Below are the code and all the weights of a small trained network. Each question names an input and a class and asks about switching units off, where a switched-off unit gives its printed mean instead of its output.

import numpy as np


def w(rows, s, z=0):
    codes = np.array(rows[::2]) - 128.0
    scale = np.full(codes.shape[1], s)
    scale[-1] = z or s
    return codes * scale


def f(y):
    return np.maximum(y, 0)


def log_softmax(a):
    a = a - a.max(-1, keepdims=True)
    return a - np.log(np.exp(a).sum(-1, keepdims=True))


def net(x, mask):
    res = np.array(x, float).reshape(1, 8) / 4 @ E
    y = f(res @ A[0][:, :-1].T + A[0][:, -1])
    res = res + np.where(mask, y, B[0][:, -1]) @ B[0][:, :-1]
    return log_softmax(res[-1] @ U[:, :-1].T + U[:, -1])


A, B = {}, {}
E = w([
[180,176,28,91,53],'x0',
[255,68,177,105,134],'x1',
[130,130,128,130,129],'x2',
[126,176,133,9,197],'x3',
[128,127,128,130,127],'x4',
[129,129,128,129,129],'x5',
[136,55,31,154,218],'x6',
[128,129,128,129,131],'x7',
],0.0071)
A[0] = w([
[112,179,182,124,70,104],'N1',
[28,142,79,139,125,87],'N2',
[116,173,195,105,89,91],'N3',
[39,152,106,162,108,102],'N4',
[133,134,124,72,151,189],'N5',
[129,96,74,137,186,72],'N6',
[128,89,68,125,171,66],'N7',
[207,94,166,127,108,55],'N8',
[199,138,141,165,125,150],'N9',
[150,150,25,92,57,87],'N10',
[121,185,221,96,63,73],'N11',
[178,157,38,90,66,47],'N12',
[92,63,188,146,162,104],'N13',
[115,179,215,98,60,67],'N14',
[42,202,106,177,128,100],'N15',
[152,111,151,203,73,127],'N16',
[132,166,127,94,162,106],'N17',
[146,166,125,95,180,221],'N18',
[123,171,184,114,85,71],'N19',
[144,201,170,2,193,110],'N20',
[26,154,99,140,115,70],'N21',
[137,105,137,200,59,90],'N22',
[149,116,161,103,102,88],'N23',
[137,103,122,203,86,251],'N24',
[125,186,201,105,65,81],'N25',
[132,92,60,96,197,108],'N26',
[35,171,102,152,124,68],'N27',
[66,94,205,155,197,63],'N28',
[204,107,160,129,129,54],'N29',
[140,83,136,252,48,57],'N30',
[180,152,32,89,84,94],'N31',
[133,95,62,145,197,41],'N32',
[179,165,56,122,74,113],'N33',
[187,95,159,122,128,68],'N34',
[104,100,153,141,160,254],'N35',
[228,83,165,127,134,52],'N36',
[38,159,95,120,111,67],'N37',
[81,88,189,117,177,101],'N38',
[138,93,65,146,205,54],'N39',
[82,72,205,143,196,40],'N40',
[232,80,179,134,116,80],'N41',
[150,86,107,196,52,111],'N42',
[167,176,130,34,190,89],'N43',
],0.0075,0.0083)
B[0] = w([
[153,80,83,171,126,161],'N1',
[226,110,126,64,172,165],'N2',
[153,90,75,190,119,153],'N3',
[195,117,139,60,154,168],'N4',
[81,130,118,119,83,197],'N5',
[161,86,75,184,100,147],'N6',
[150,97,91,172,100,143],'N7',
[180,100,117,81,199,149],'N8',
[124,126,133,79,122,173],'N9',
[135,200,201,182,146,182],'N10',
[150,84,61,200,132,163],'N11',
[165,207,236,210,219,165],'N12',
[138,189,173,150,139,167],'N13',
[155,77,70,199,133,159],'N14',
[209,117,129,54,169,175],'N15',
[74,106,119,103,159,175],'N16',
[82,111,121,117,155,146],'N17',
[77,128,113,108,43,224],'N18',
[164,58,43,214,127,144],'N19',
[41,95,123,122,163,201],'N20',
[239,98,133,53,188,159],'N21',
[34,92,113,108,215,162],'N22',
[153,106,92,133,157,137],'N23',
[60,136,135,65,17,254],'N24',
[170,62,37,219,149,160],'N25',
[128,85,87,188,91,170],'N26',
[200,106,132,78,155,158],'N27',
[153,210,193,183,158,165],'N28',
[183,121,110,83,161,144],'N29',
[42,106,116,117,242,176],'N30',
[123,193,193,176,155,182],'N31',
[162,62,45,208,104,144],'N32',
[112,184,204,162,141,182],'N33',
[178,130,131,95,152,144],'N34',
[152,171,147,115,2,249],'N35',
[191,118,131,69,171,159],'N36',
[181,116,128,104,160,153],'N37',
[138,181,165,164,118,164],'N38',
[161,73,49,201,94,150],'N39',
[153,208,190,195,176,157],'N40',
[175,116,135,57,169,173],'N41',
[53,111,137,116,173,177],'N42',
[31,89,127,114,186,174],'N43',
],0.0069,0.0084)
U = w([
[184,71,45,242,123,62],'0',
[245,114,132,25,178,69],'1',
[152,225,209,225,166,38],'2',
[120,133,127,111,73,248],'3',
[121,137,124,106,77,230],'4',
[116,135,122,113,80,218],'5',
[28,93,113,108,190,2],'6',
],0.011,0.0072)

Each question gives the input, the list of numbers given to net, and the class t.
The units are the neurons (one row each of A and B). Each row of codes is followed by its name. A weight is (code - 128) times the scale printed after its matrix; where a second scale follows, it is the last column's (A, B and U).
mask holds one flag per neuron, in row order. A switched-off neuron (its flag False) gives its mean, the last column of its row in B, instead of its output. The means were averaged over made-up inputs and are rounded, as every weight is.
A unit's drop is (log p(t) with every unit on - log p(t) with that unit switched off) / (log p(t) with every unit on - log p(t) with every unit switched off).
The circuit of an input: a set's keep is (log p(t) with only the set's units on - log p(t) with every unit switched off) / (log p(t) with every unit on - log p(t) with every unit switched off). Starting from the 12 units with the biggest drops (on a tie, the unit counted first), units are removed one at a time, each time the one whose removal leaves the highest keep (on an exact tie, the one counted first), for as long as the keep stays at least 0.8.
units of the circuit, in order: the units of the circuit, biggest drop first
unit that matters most: the unit with the biggest drop
top k neurons: the k neurons with the biggest drops, biggest first
drop of u: that unit's drop, to one decimal
input [-3,2,-1,7,1,-5,-1,-2], class 6: units of the circuit, in order : N20
input [2,3,-6,-7,-3,-6,-2,-3], class 6: units of the circuit, in order : N30, N22, N42
input [5,-6,4,-7,2,6,4,-5], class 6: units of the circuit, in order : N30, N42
input [2,-1,-6,-8,7,4,-4,-8], class 6: top 2 neurons : N30, N22
input [-4,-8,1,8,-3,5,4,-1], class 1: units of the circuit, in order : N2, N21
input [-1,-3,-5,-7,4,-6,-2,-8], class 6: units of the circuit, in order : N30, N22
input [-5,7,4,-5,-6,3,5,-4], class 1: units of the circuit, in order : N41, N36
input [8,7,3,3,-8,-7,6,1], class 2: top 2 neurons : N12, N31
input [-7,6,7,-6,2,-4,6,-3], class 2: top 4 neurons : N40, N13, N28, N38
input [7,-7,4,3,6,-5,-4,-7], class 1: units of the circuit, in order : N15, N21, N2
input [-8,-4,3,4,-4,4,6,3], class 2: units of the circuit, in order : N28, N40
input [-1,7,-1,-3,5,1,2,-5], class 1: top 2 neurons : N41, N36
input [8,6,-5,5,-4,-7,-2,2], class 2: top 2 neurons : N12, N31
input [5,0,5,8,-3,0,7,0], class 6: units of the circuit, in order : N43
input [-7,-4,2,-7,1,5,6,-3], class 2: top 3 neurons : N28, N40, N13
input [-8,5,-5,3,8,8,0,0], class 2: top 2 neurons : N40, N28
input [-2,7,-6,-4,0,-3,6,-1], class 1: top 3 neurons : N41, N36, N8
input [-7,-3,4,3,-2,5,0,-1], class 2: top 2 neurons : N28, N40
input [7,0,-4,6,-1,5,6,2], class 2: top 3 neurons : N12, N31, N10
input [2,6,-4,6,3,8,4,2], class 4: unit that matters most : N18
input [8,3,8,4,3,0,0,4], class 2: drop of N12 : 0.2
input [6,-6,0,-3,1,3,-7,8], class 0: drop of N14 : 0.1
input [2,-6,-4,-1,2,-6,7,2], class 0: drop of N39 : 0.3
input [6,-5,6,8,7,-2,2,-1], class 6: drop of N43 : 0.7
